Here is a tiny trained network, its code and every weight. The questions are about switching its units off for an input and a target symbol, where a switched-off unit gives its printed mean instead of its output.

import numpy as np


def w(rows, s, z=0):
    codes = np.array(rows[::2]) - 128.0
    scale = np.full(codes.shape[1], s)
    scale[-1] = z or s
    return codes * scale


def f(y):
    return np.maximum(y, 0)


def softmax(a):
    e = np.exp(a - a.max(-1, keepdims=True))
    return e / e.sum(-1, keepdims=True)


def log_softmax(a):
    a = a - a.max(-1, keepdims=True)
    return a - np.log(np.exp(a).sum(-1, keepdims=True))


def net(x, mask):
    ids = ['αβγδζηθλστφω'.index(c) for c in x.split()]
    T = len(ids)
    res = E[ids] + P[:T]
    u = 0
    for l in range(2):
        q, k, v = (res @ M[l].T for M in (Q, K, V))
        z = softmax(np.where(np.tri(T) > 0, q @ k.T / 3**0.5, -1e9)) @ v
        res = res + np.where(mask[u], z, O[l][:, -1]) @ O[l][:, :-1]
        u += 1
        y = f(res @ A[l][:, :-1].T + A[l][:, -1])
        res = res + np.where(mask[u : u + 4], y, B[l][:, -1]) @ B[l][:, :-1]
        u += 4
    return log_softmax(res[-1] @ U[:, :-1].T + U[:, -1])


Q, K, V, O, A, B = {}, {}, {}, {}, {}, {}
E = w([
[153,154,71,128,164,105,130],'α',
[109,110,44,117,144,86,147],'β',
[80,96,64,137,139,95,193],'γ',
[185,102,78,30,120,178,197],'δ',
[166,77,207,89,131,103,99],'ζ',
[147,157,28,108,138,87,101],'η',
[139,169,177,202,82,161,115],'θ',
[118,102,127,181,212,231,113],'λ',
[41,171,15,130,127,167,92],'σ',
[80,97,64,138,174,85,162],'τ',
[143,109,135,51,253,132,129],'φ',
[128,157,176,125,148,83,237],'ω',
],0.018)
P = w([
[2,211,159,57,127,172,100],'0',
[110,87,109,155,109,97,142],'1',
[104,75,104,158,110,101,140],'2',
[101,85,101,161,111,98,132],'3',
[96,78,95,167,111,95,132],'4',
[96,80,97,157,107,88,133],'5',
[103,77,100,163,111,93,133],'6',
[92,70,99,161,112,95,137],'7',
],0.0082)
Q[0] = w([
[207,92,26,54,147,58,146],'L0H0',
[201,59,254,93,179,171,155],'L0H0',
[115,171,180,18,53,240,115],'L0H0',
],0.0097)
K[0] = w([
[107,126,125,14,158,135,195],'L0H0',
[236,2,179,132,182,83,120],'L0H0',
[178,8,44,179,52,105,135],'L0H0',
],0.0094)
V[0] = w([
[77,71,153,174,176,25,219],'L0H0',
[130,86,158,158,134,253,229],'L0H0',
[247,247,107,106,118,166,89],'L0H0',
],0.0063)
O[0] = w([
[2,114,110,130,181,159,182,124],'L0H0',
[64,124,93,242,120,137,155,144],'L0H0',
[248,176,140,159,178,124,129,5],'L0H0',
],0.0095,0.0025)
A[0] = w([
[169,169,73,219,71,42,113,177],'L0N0',
[87,113,245,182,32,109,160,63],'L0N1',
[54,115,125,108,86,173,254,194],'L0N2',
[216,96,155,29,75,131,171,3],'L0N3',
],0.0079,0.0052)
B[0] = w([
[66,109,223,180,92,52,253,191],'L0N0',
[171,207,243,149,254,180,63,152],'L0N1',
[216,189,112,118,99,93,73,246],'L0N2',
[87,77,63,12,42,73,101,144],'L0N3',
],0.0069,0.011)
Q[1] = w([
[127,135,182,95,210,248,39],'L1H0',
[128,92,192,193,156,62,130],'L1H0',
[29,43,117,123,179,74,138],'L1H0',
],0.013)
K[1] = w([
[125,11,125,183,181,63,129],'L1H0',
[163,171,209,125,163,131,52],'L1H0',
[34,105,137,72,180,180,45],'L1H0',
],0.012)
V[1] = w([
[160,218,113,204,64,83,117],'L1H0',
[254,154,133,163,242,102,93],'L1H0',
[34,179,107,175,244,202,219],'L1H0',
],0.0081)
O[1] = w([
[53,78,149,128,25,241,148,248],'L1H0',
[179,189,141,117,114,200,255,85],'L1H0',
[79,86,168,94,208,114,159,72],'L1H0',
],0.009,0.0012)
A[1] = w([
[93,157,200,192,184,241,88,121],'L1N0',
[178,30,239,93,168,22,149,70],'L1N1',
[226,154,109,114,127,41,123,3],'L1N2',
[64,43,137,137,2,126,99,9],'L1N3',
],0.007,0.0077)
B[1] = w([
[200,115,2,163,100,18,105,228],'L1N0',
[105,18,210,96,134,178,77,247],'L1N1',
[67,34,119,174,243,233,155,226],'L1N2',
[160,170,221,154,177,246,109,254],'L1N3',
],0.0082,0.0057)
U = w([
[138,133,94,64,79,2,117,170],'α',
[55,133,55,104,139,169,175,75],'β',
[121,127,144,162,137,204,144,58],'γ',
[187,62,63,80,83,168,122,119],'δ',
[209,74,212,126,81,85,49,99],'ζ',
[75,105,154,128,97,69,146,71],'η',
[170,165,179,228,105,66,94,114],'θ',
[134,170,29,213,211,141,113,78],'λ',
[68,197,138,183,139,180,55,143],'σ',
[89,137,114,81,96,18,103,136],'τ',
[126,122,108,103,188,133,158,110],'φ',
[145,212,145,57,113,34,193,254],'ω',
],0.008,0.0081)

Each question gives the input, a string of symbols that net reads in full, and the target symbol t.
The units are the heads (3 rows each of Q, K, V and O) and the neurons (one row each of A and B). Each row of codes is followed by its name. A weight is (code - 128) times the scale printed after its matrix; where a second scale follows, it is the last column's (O, A, B and U).
mask holds one flag per unit, layer by layer, with each layer's heads first. A switched-off unit (its flag False) gives its mean, the last column of its rows in O or B, instead of its output. The means were averaged over made-up inputs and are rounded, as every weight is.
A unit's drop is (log p(t) with every unit on - log p(t) with that unit switched off) / (log p(t) with every unit on - log p(t) with every unit switched off).
The circuit of an input: a set's keep is (log p(t) with only the set's units on - log p(t) with every unit switched off) / (log p(t) with every unit on - log p(t) with every unit switched off). Starting from all 10 units, units are removed one at a time, each time the one whose removal leaves the highest keep (on an exact tie, the one counted first), for as long as the keep stays at least 0.8.
circuit, biggest first: the units of the circuit, biggest drop first
k most important neurons: the k neurons with the biggest drops, biggest first
k most important neurons of layer l: the k neurons of layer l with the biggest drops, biggest first
input δ β β φ δ η, target θ: circuit, biggest first => [L0N0, L0H0]
input α β ζ η, target ω: circuit, biggest first => [L1H0, L0H0, L0N0]
input σ δ τ η α, target ζ: 2 most important neurons of layer 0 => [L0N2, L0N0]
input ζ γ λ δ η ζ β, target λ: circuit, biggest first => [L1H0, L1N2, L0H0, L0N3]
input τ α σ τ ζ σ β, target τ: most important neuron => [L0N0]
input γ δ β, target σ: circuit, biggest first => [L0N2, L1H0, L1N3, L0H0]
input ω λ τ, target β: circuit, biggest first => [L1H0, L0N2, L0H0, L0N1]
input δ α ζ ω θ ζ α, target θ: circuit, biggest first => [L0H0, L0N0]
input φ α ω γ η, target φ: 3 most important neurons => [L1N2, L0N2, L1N1]
input β β θ γ, target α: circuit, biggest first => [L0H0, L0N0, L1N3, L1H0]
input ζ γ λ η, target λ: circuit, biggest first => [L1H0, L1N2, L0H0, L0N2]
input τ τ σ ζ α, target τ: 2 most important neurons => [L1N2, L0N0]
input η α γ σ λ α, target δ: circuit, biggest first => [L0H0, L1H0]
input α τ γ η β α, target ω: circuit, biggest first => [L1H0, L0H0, L0N0, L1N1]
input γ φ λ ω φ, target φ: most important neuron => [L0N2]
input α η θ α ζ τ γ β, target ω: 2 most important neurons of layer 1 => [L1N2, L1N1]
input γ ζ α, target σ: 2 most important neurons => [L0N2, L1N3]
input φ θ α α, target φ: circuit, biggest first => [L1H0, L0N2, L1N2, L1N1]
input γ α ω α α λ η, target σ: circuit, biggest first => [L0N2, L1H0, L1N3, L0H0]
input τ ζ β, target τ: circuit, biggest first => [L1H0, L0H0]
input λ ω η α β, target η: 3 most important neurons => [L0N0, L1N1, L0N2]
input λ σ δ τ, target η: most important neuron => [L0N0]
input β α α, target α: 2 most important neurons => [L1N3, L1N2]
input β σ λ, target λ: 3 most important neurons => [L1N0, L0N0, L1N1]
input ζ θ η β ζ τ, target λ: 2 most important neurons => [L1N2, L0N3]
input σ δ γ, target ζ: 2 most important neurons => [L0N2, L1N3]
input η φ σ τ, target δ: 2 most important neurons => [L1N2, L0N3]
input τ η θ β θ α ζ η, target τ: most important neuron => [L1N2]
